[-8,129,352,-239,-464,206,145,114,247,-233,-23,-41,115,151,-8,-256,-160,103,67,203,84,-13,53,11,-87,246,196,315,-48,100,215,-30,-2,-123,189,177,438,-60,-96,-29,121,-74,-67]	k_330
[-70,27,-170,154,166,-9,-183,-139,132,11,185,40,-255,-87,-173,305,133,-213,183,-279,-110,133,-322,4,124,34,-213,-345,70,41,-248,-446,238,301,-290,21,64,-190,-171,73,-321,-85,-40]	k_597
[19,128,83,-91,109,92,65,272,125,-78,-21,-179,-21,1,32,-152,-150,140,137,-135,69,100,225,7,150,320,113,263,-144,165,20,219,-148,-119,56,59,-68,-87,117,-109,-88,-61,-150]	k_161
[-142,-18,-167,218,17,302,46,395,-251,11,-178,-152,64,-178,-50,-343,-142,-117,166,-468,44,78,581,337,213,59,35,49,-34,-261,33,338,-62,-56,61,234,-433,79,17,-205,-120,210,24]	k_4
[-309,-287,-195,401,-44,-286,-126,-304,-152,262,-71,220,175,-152,59,171,379,-126,-204,-357,-303,-152,-173,273,-85,-474,-151,-602,377,-163,-228,-318,50,138,-298,206,-287,403,-429,-60,-238,132,307]	k_937
[-175,-188,22,-5,-188,-81,-130,-392,70,55,-22,41,272,-53,57,121,223,-65,-142,117,-217,-252,-37,227,-136,-412,-14,-204,429,-140,197,-88,-43,-73,-99,127,-19,349,-163,-16,-171,-61,77]	k_937
[250,201,120,-338,181,133,-150,214,200,-260,128,-317,-59,-36,-54,-161,-234,70,190,202,197,27,267,-166,195,280,-19,247,-1,212,157,290,-188,-109,75,-74,279,-178,346,5,19,-232,-309]	k_597
[-10,180,26,-146,82,391,103,182,-272,-102,74,98,-3,-8,-118,-64,-304,-185,150,-268,291,125,312,122,155,-8,86,183,-2,-1,-22,38,109,218,58,81,153,-190,-5,41,40,-103,-19]	k_937
[-136,121,206,-236,-534,501,-8,-215,86,-399,77,-24,-88,140,-147,-167,-136,-183,97,359,82,137,-37,-39,-184,0,6,-54,28,-17,104,-135,243,97,179,-27,531,-173,-80,115,148,-141,27]	k_585
[98,187,468,-489,38,91,-100,-171,122,-101,-91,-66,335,57,220,249,56,274,-120,355,54,-38,46,-117,-152,-191,-21,298,-21,229,296,79,-35,-33,36,74,358,-18,-25,-16,182,-269,-59]	k_330
[-202,20,-5,58,-29,466,70,101,-523,33,-157,56,201,-72,39,-186,-134,-194,13,-307,219,-2,644,345,43,-366,59,64,111,-344,95,278,130,33,129,193,-183,102,-53,-75,111,65,187]	k_4
[-101,-22,21,78,-32,-84,52,-20,82,104,-88,8,131,-69,-77,199,27,15,-11,-293,-144,-3,-53,246,-6,-43,149,-54,73,-1,17,-126,-82,-27,-61,166,-93,183,-126,-89,-299,88,35]	k_270
[-126,-54,-138,201,20,167,-98,196,-280,-101,146,12,-122,-74,-160,-334,-151,-189,215,-429,116,175,220,22,238,134,-61,-263,45,35,-312,55,2,153,-147,18,-85,-199,-13,-16,100,26,-4]	k_161
[177,240,160,-183,190,-71,25,205,427,-156,27,-241,10,40,5,100,-63,201,170,42,10,60,51,-115,168,405,92,216,-70,326,65,71,-114,-180,4,49,183,-166,110,-62,-106,-245,-221]	k_161
[2,-42,-181,110,178,-40,-102,-17,15,30,46,-34,-19,-111,-110,127,35,-188,30,-270,8,-109,129,217,135,-214,-77,-218,311,-120,13,-36,-48,-17,-156,118,-85,118,-3,-14,-337,-80,-35]	k_330
[-264,-150,-26,159,-92,-17,-131,-206,-171,69,-31,-15,193,-86,134,-52,244,25,-158,-11,-176,-40,51,96,-60,-229,-134,-330,215,-30,-46,57,15,26,-95,22,-252,262,-180,-60,76,50,132]	k_926
[-234,7,107,-70,-171,331,45,-209,-375,28,-118,226,326,-61,18,-24,-41,-176,-89,-163,141,-38,327,366,-152,-466,125,12,240,-235,89,-2,52,126,103,200,-35,184,-165,-15,135,-13,235]	k_937
[-39,46,138,-125,35,-204,-126,-111,150,-95,239,71,-22,58,-17,68,122,117,19,88,-75,55,-358,-243,65,137,-88,-185,67,409,-207,-282,2,140,-265,-92,260,-174,-111,68,148,-180,-105]	k_926
[28,131,44,-112,197,439,8,229,-367,-40,-159,-101,179,-113,-19,-159,-253,-114,93,-257,290,71,666,194,121,-87,-5,267,-38,-145,149,383,-5,47,129,135,-126,-37,124,-75,72,-21,-40]	k_930
[-7,92,288,-267,12,236,-48,-140,-148,-17,-113,15,315,-44,165,76,-17,120,-116,134,76,-26,309,53,-92,-243,11,253,73,8,241,177,-17,34,121,91,60,95,4,-14,211,-113,7]	k_597
[-37,-10,-49,-18,-333,25,17,-108,37,-117,149,65,-47,80,-316,-5,-114,-249,97,-85,-41,-60,-7,131,52,-93,156,-140,332,-65,6,-256,91,9,-128,138,289,36,-72,86,-165,-51,39]	k_4
[-137,-141,-361,472,483,-506,-94,-22,-87,381,236,229,-122,-199,-60,354,293,-53,-70,-637,-142,7,-365,114,266,-128,-150,-471,202,131,-431,-445,-78,283,-531,55,-373,12,-156,34,-326,11,29]	k_289
[-134,-144,-266,424,329,-153,22,56,-113,318,-132,60,5,-251,-119,218,162,-146,91,-752,-180,-13,173,370,191,-159,27,-265,167,-161,-186,-82,-55,86,-240,217,-569,151,-120,-115,-444,187,94]	k_289
[-206,-70,-211,238,105,118,-53,205,-351,21,50,-45,-5,-151,-73,-215,-33,-154,117,-442,39,114,210,80,247,-11,-128,-327,79,-11,-253,11,32,191,-158,58,-238,-32,-104,-62,6,50,71]	k_660
[45,126,-141,73,485,-52,-301,-1,172,-45,192,-176,-258,-99,-106,334,114,-97,224,-242,-75,205,-151,-108,258,124,-308,-294,-66,160,-218,-142,104,120,-302,-77,-63,-260,91,-1,-313,-185,-211]	k_270
[22,144,209,-211,350,-55,-118,-253,-23,78,-155,46,427,-107,306,466,186,272,-247,82,-41,-60,186,106,-142,-425,-175,154,148,75,227,173,-105,-7,5,154,-62,215,-33,-58,42,-113,40]	k_4
[13,-9,53,-98,11,34,-96,-3,113,-106,28,-89,59,20,-49,-9,-47,-17,52,42,-8,-94,104,-1,64,13,-61,84,110,13,145,31,-63,-83,-68,52,100,6,27,-37,-85,-109,-131]	k_585
[11,126,105,-107,-205,360,98,355,42,-219,-7,-185,-78,22,-170,-344,-314,-77,267,-209,180,110,299,100,132,347,205,170,-109,30,8,132,-69,-33,154,85,121,-140,63,-91,-10,-1,-79]	k_330
[121,31,227,-106,78,58,-75,171,178,-45,-155,-246,199,-7,241,-13,-16,298,58,-48,-21,-45,295,-6,36,158,-40,286,-99,107,190,345,-174,-177,93,99,-59,83,76,-170,-35,-73,-153]	k_270
[-41,75,33,-99,342,-130,-334,-365,343,7,-60,-197,146,-113,290,404,388,138,-51,246,-253,-44,-180,-18,-73,-168,-440,-224,46,75,81,16,27,-91,-119,-68,-111,133,-70,-83,-154,-181,-68]	k_930
[-3,-18,-247,96,234,66,-121,224,-166,42,11,-186,-82,-185,-111,-172,-90,-206,175,-300,56,-27,299,185,264,-85,-58,-150,56,-180,-22,196,-106,-41,-39,39,-279,55,180,-89,-271,31,-62]	k_660
[201,303,103,-297,21,294,-74,219,220,-390,311,-300,-408,101,-348,-206,-418,-154,462,101,210,332,-43,-348,248,592,-112,74,-288,325,-165,-50,182,182,6,-161,501,-611,269,129,93,-218,-325]	k_161
[-301,-99,-275,332,-50,503,-81,20,-355,-16,-86,-200,-125,-153,-57,-201,16,-356,194,-287,-25,134,480,278,125,-229,-192,-370,39,-388,-19,248,265,70,35,69,-415,54,-29,-70,-155,118,131]	k_289
[-10,82,60,-72,-180,327,-49,25,63,-280,212,-74,-267,95,-203,-53,-174,-164,311,27,89,228,-157,-167,71,264,-83,-16,-137,152,-95,-208,198,262,-20,-74,355,-376,-20,108,13,-112,-125]	k_585
[-99,87,81,-32,-97,406,-175,-105,18,-192,-43,-378,33,-39,148,-65,22,26,59,301,-41,140,268,-46,-38,32,-262,-8,3,-69,151,315,172,-52,125,-61,-28,-29,42,-37,128,-114,-33]	k_597
[-88,-18,196,-97,92,-351,-65,-279,398,120,-12,-56,247,-26,196,446,305,297,-121,62,-296,-98,-387,65,-79,-95,4,-82,11,270,59,-219,-187,-77,-174,48,7,199,-128,-87,-215,-110,-38]	k_161
[-131,-45,71,82,-84,139,25,54,31,51,-122,-180,132,-45,43,-68,-14,45,52,-192,-67,-52,203,209,-3,90,93,77,20,-73,87,120,-133,-43,135,105,-235,164,-67,-134,-102,34,29]	k_585
[-232,-49,68,-25,-108,109,-131,-135,-107,-66,-33,-34,178,-26,157,-151,139,58,-137,70,-38,-4,83,26,-71,-158,-159,-184,103,31,-37,52,-18,47,-65,11,-110,135,-138,-68,234,-48,103]	k_330
[47,31,-151,76,602,-289,-299,88,81,81,70,-202,57,-192,235,126,259,210,17,-116,-128,-14,29,-100,240,58,-315,-158,38,296,-126,153,-161,103,-210,-62,-328,-6,97,-70,-86,-157,-146]	k_4
[51,142,-175,19,289,84,-176,172,81,-92,181,-112,-291,-92,-185,37,-53,-163,266,-234,42,231,-90,-102,278,245,-215,-160,-149,87,-211,-133,132,169,-206,-42,5,-349,90,10,-205,-70,-170]	k_930
[260,141,18,-219,331,-179,-171,132,282,-97,225,-137,-149,-62,-226,146,-123,-4,185,-62,36,33,-99,-199,321,213,-47,21,52,283,-51,-145,-115,27,-249,-13,234,-244,233,50,-197,-203,-302]	k_597
[-256,-48,178,-154,-388,302,16,-368,-203,-63,-205,208,404,44,151,61,79,-16,-172,172,-48,-172,321,314,-251,-554,81,22,291,-235,299,121,172,-25,96,247,68,322,-273,15,167,-70,228]	k_270
[-26,-94,-47,-28,-211,90,-83,-105,-5,-81,43,17,-8,-23,-153,-97,-83,-170,-1,26,-14,-96,113,65,34,-150,36,-115,237,-126,103,-5,22,-33,-83,91,62,69,-11,48,-90,-52,3]	k_161
[168,100,-34,-88,321,-65,-155,138,127,-41,48,-229,-34,-113,-92,-1,-56,-22,106,-44,73,-63,215,-38,214,90,-67,47,143,104,76,164,-120,-111,-100,-19,-1,-92,228,-34,-206,-150,-213]	k_926
[-144,138,-288,179,326,359,-242,163,-153,-89,-39,-318,-165,-203,-1,-102,-5,-223,220,-176,59,136,436,166,229,22,-283,-270,-31,-232,-66,343,150,-59,19,-56,-377,-77,145,-114,-159,-61,-59]	k_270
[-59,-76,-256,182,-70,222,-33,210,-293,-28,13,-8,-113,-144,-243,-251,-219,-359,149,-445,157,-10,333,300,196,-146,51,-173,208,-305,-48,61,-14,45,-18,126,-174,46,12,-31,-177,108,64]	k_330
[228,262,140,-291,252,96,-186,351,138,-288,238,-233,-123,5,-18,-282,-292,138,220,68,241,257,105,-379,286,558,-169,148,-240,451,-201,152,-119,77,-74,-174,314,-410,311,7,256,-230,-334]	k_930
[311,214,-3,-262,135,-7,-120,212,255,-228,301,-140,-246,-16,-341,-44,-375,-114,246,7,181,53,-69,-237,317,383,42,99,90,335,-64,-125,-45,113,-164,-87,461,-391,262,142,-166,-283,-320]	k_161
[22,-38,-151,10,423,-20,-203,106,50,53,-43,-353,51,-147,63,56,58,10,91,-96,-52,-121,279,94,200,-88,-186,-42,37,-47,144,316,-190,-162,-106,-15,-394,99,206,-155,-221,-62,-142]	k_4
[-125,-38,-140,284,194,-305,80,49,157,272,55,81,33,-64,-87,285,147,-88,76,-542,-117,-77,-238,263,140,24,114,-152,97,15,-175,-440,-66,64,-202,172,-142,100,-216,-88,-437,34,84]	k_597
[-235,-47,118,28,-338,34,34,-267,126,4,-179,-10,288,-11,116,64,172,80,-133,59,-197,-147,141,312,-194,-190,140,-74,284,-90,158,24,24,-146,63,185,-46,365,-238,-69,-73,-12,160]	k_926
[-104,115,80,-102,-244,306,-78,-149,32,-275,108,-72,-80,67,-160,8,-80,-168,160,128,37,172,-43,-28,-27,61,-56,-107,48,12,5,-127,205,87,6,-45,302,-183,-52,77,108,-112,-36]	k_270
[-50,-120,-1,-20,-45,-252,-126,-342,211,69,77,129,97,-3,-71,306,216,-85,-30,-58,-174,-192,-309,91,-60,-268,-55,-259,315,23,23,-359,2,73,-244,105,129,149,-224,40,-260,-82,50]	k_926
[228,353,405,-511,369,106,-100,41,136,-103,83,-174,178,-2,61,212,-157,274,120,180,188,146,93,-215,107,214,-87,461,-193,480,139,114,-126,124,-46,-47,325,-328,211,6,197,-292,-317]	k_926
[242,137,149,-350,38,124,-205,113,247,-283,51,-350,2,-29,-63,-148,-241,74,120,309,87,-43,277,-162,163,205,-50,198,95,190,224,319,-147,-147,12,-46,244,-69,321,20,-12,-263,-329]	k_270
[-109,-31,-75,-43,-357,368,10,-5,-118,-212,37,-27,-70,14,-238,-284,-234,-317,153,-38,141,-44,275,170,20,-63,137,-101,259,-180,64,64,97,-2,69,52,117,27,-18,48,-78,-40,50]	k_926
[-261,-109,85,4,-307,142,-104,-173,-97,-106,84,-13,125,5,37,-241,51,-25,-66,88,-54,-9,4,11,-59,-76,-37,-205,190,61,-55,-52,65,121,-53,-2,47,65,-135,37,216,-62,78]	k_4
[179,220,-44,-134,190,498,-119,429,40,-320,144,-430,-391,17,-223,-364,-351,-203,452,-80,274,265,355,-213,341,504,-144,161,-293,70,-25,296,102,77,45,-129,121,-503,329,-3,-15,-162,-317]	k_289
[215,100,-204,-34,673,-409,-268,68,278,89,103,-150,-99,-222,-43,397,179,74,30,-191,-127,-67,-88,-44,341,-22,-154,-131,158,200,-48,-44,-220,4,-372,-26,-174,-62,213,-15,-409,-200,-244]	k_289
[192,190,451,-405,-142,-86,-32,-36,479,-225,56,-174,131,100,31,115,-76,347,73,364,-56,12,-163,-219,-38,325,129,326,-65,474,169,-43,-99,-52,-7,26,558,-176,104,60,74,-258,-272]	k_289
[-180,-81,-132,206,11,246,-89,161,-418,-29,-37,-82,17,-85,30,-407,-26,-137,106,-311,125,98,404,99,124,-29,-146,-159,5,-97,-139,265,-22,94,10,19,-314,16,-37,-98,157,99,80]	k_926
[31,81,129,-52,195,72,4,254,109,53,-94,-244,116,-46,164,-51,-49,203,74,-174,10,11,205,30,117,206,-93,234,-211,65,101,257,-156,-77,57,93,-128,40,63,-186,-118,41,-130]	k_289
[204,240,345,-520,-203,426,-121,97,423,-516,257,-330,-375,184,-153,-256,-346,5,377,511,211,225,-166,-461,35,546,-28,220,-326,378,36,-3,97,102,101,-268,683,-569,275,148,213,-321,-361]	k_289
[62,28,-239,29,472,-287,-117,95,157,86,179,-28,-158,-120,-191,264,73,-103,151,-334,-98,-5,-191,27,311,3,-95,-174,50,143,-148,-233,-100,89,-381,16,-104,-123,87,-16,-455,-101,-184]	k_660
[312,319,-24,-199,426,213,-159,374,156,-259,244,-317,-413,-75,-272,-112,-338,-90,456,-109,218,344,99,-300,414,588,-188,122,-304,334,-169,119,30,142,-100,-175,231,-606,361,41,-48,-178,-426]	k_161
[-36,67,231,-135,-237,170,112,103,228,-110,-63,-85,120,75,10,-123,-86,124,109,-6,-25,-43,165,72,25,198,166,223,-22,69,144,73,-83,-120,64,170,107,33,-46,-92,-2,-34,-60]	k_289
[128,239,138,-327,72,123,-141,13,375,-310,265,-225,-267,92,-128,85,-144,42,220,295,54,205,-257,-339,137,349,-148,40,-165,414,-48,-124,171,105,-137,-173,465,-433,177,125,-51,-329,-314]	k_270
[-32,130,96,-120,208,96,37,-28,-120,58,-21,124,190,-40,6,149,-43,-29,33,-150,108,45,124,96,48,-166,4,152,34,90,-2,-79,70,156,-77,134,37,-94,-36,-7,-10,-97,26]	k_937
[110,178,484,-431,-353,30,-27,-229,490,-286,233,-215,78,201,-136,-17,-169,75,90,650,119,-81,-363,-262,-213,219,115,185,29,448,183,-312,81,27,154,-113,865,-268,164,187,116,-399,-177]	k_585
[-10,126,-127,-33,330,265,-310,132,2,-149,52,-397,-212,-116,40,-67,6,-85,196,9,57,164,253,-92,199,92,-339,-161,-126,-29,-13,296,69,-7,-35,-106,-201,-147,195,-76,-97,-174,-165]	k_270
[-130,-6,15,84,-189,206,94,134,-17,-68,-96,-96,94,-19,-47,-179,-89,-37,123,-164,-57,6,314,227,78,90,154,95,64,-57,92,138,59,-92,82,181,-73,107,-88,-85,-92,52,9]	k_597
[-287,-109,-336,326,44,-27,7,84,-232,63,276,252,-198,-83,-278,-150,-66,-326,66,-548,62,140,-180,108,238,41,-17,-446,182,19,-475,-396,116,307,-348,30,-144,-154,-160,85,-140,40,83]	k_930
[30,114,-36,-85,324,84,-252,-24,216,-184,137,-266,-216,-30,-58,166,78,-28,212,63,-57,110,-71,-155,142,154,-246,-103,-94,227,-33,-32,68,107,-129,-125,15,-234,117,13,-162,-251,-237]	k_585
[-170,-103,-284,309,390,-209,-172,8,-123,131,110,-48,-62,-142,33,72,199,-50,45,-410,-92,55,20,83,236,-79,-178,-431,137,120,-322,-28,4,141,-281,-21,-370,40,-20,-14,-180,-76,5]	k_270
[-146,-22,153,-86,-262,90,-76,-151,8,-179,76,35,166,27,104,-148,54,137,-41,136,-29,61,20,-70,-37,2,-134,-112,107,167,-40,-7,8,94,-52,71,203,30,-163,26,347,-59,43]	k_597
[-178,-37,-170,189,220,-7,-132,13,-263,67,35,18,20,-145,-13,-122,112,-127,24,-379,-7,60,133,105,166,-110,-179,-372,101,-31,-247,19,-43,130,-132,27,-291,52,-95,-72,40,43,87]	k_161
[-109,-43,-94,90,252,105,-196,170,-214,-49,-21,-244,71,-118,202,-250,77,105,14,-121,-3,44,354,-24,169,29,-247,-165,-42,37,-81,403,-93,19,36,-69,-339,73,84,-129,157,-21,-31]	k_585
[156,79,-156,-4,191,12,-129,203,107,-122,128,-152,-182,-104,-290,-62,-205,-202,175,-108,90,-12,209,-28,311,131,19,-96,221,69,-12,31,35,-38,-155,39,84,-141,234,73,-296,-191,-228]	k_270
[-44,111,48,-89,113,334,24,-4,-282,-59,-6,94,121,-42,11,-14,-156,-112,76,-177,240,21,429,180,48,-196,29,144,92,-52,73,186,74,133,101,109,-11,-64,19,42,109,-143,27]	k_161
[529,395,-52,-148,899,16,-228,624,112,-76,184,-473,-329,-112,-72,85,-322,101,482,-276,288,310,142,-321,500,599,-364,311,-487,416,-118,267,-167,99,-91,-172,158,-609,494,-84,-216,-144,-536]	k_4
[-241,-81,19,205,-517,491,160,193,-251,-63,-263,-98,200,-47,7,-413,-214,-98,32,-241,59,0,611,375,-38,-42,169,70,116,-382,138,333,72,-113,254,278,-211,239,-111,-144,13,197,198]	k_270
[307,262,212,-531,-68,192,-106,226,321,-444,331,-271,-235,144,-246,-172,-437,10,330,321,248,100,-72,-385,197,495,104,281,-86,371,68,12,-147,44,56,-170,634,-444,327,130,104,-330,-348]	k_660
[-16,173,251,-249,-19,331,36,-117,-162,-124,-38,35,233,18,-32,63,-157,-47,37,57,196,49,343,72,-54,-193,17,191,113,116,174,107,131,86,76,116,255,-88,-14,57,130,-185,-3]	k_926
[-103,13,-204,252,233,-132,133,200,76,123,87,99,-119,-46,-234,144,-15,-148,205,-620,-56,31,-81,224,275,156,105,-95,35,53,-221,-304,4,100,-195,166,-183,-71,-131,-61,-403,48,-20]	k_585
[-76,-24,85,-126,-236,300,-72,-50,-171,-113,-199,-212,203,-43,127,-229,-40,32,-103,258,-12,-103,510,115,-89,-219,-1,157,155,-213,340,453,-87,-190,149,53,-93,274,99,-88,86,25,20]	k_289
[-53,2,-201,105,-110,192,17,164,-165,-69,158,28,-177,-60,-374,-197,-256,-375,202,-346,142,18,189,164,241,32,125,-105,229,-143,-66,-115,24,132,-118,114,51,-101,38,69,-220,0,-31]	k_289
[47,20,244,-355,-296,176,-163,-151,178,-273,11,-178,93,53,-44,-154,-102,52,0,437,-38,-99,134,-59,-65,-60,-11,54,140,17,288,174,-55,-171,72,14,358,46,106,21,111,-156,-149]	k_585
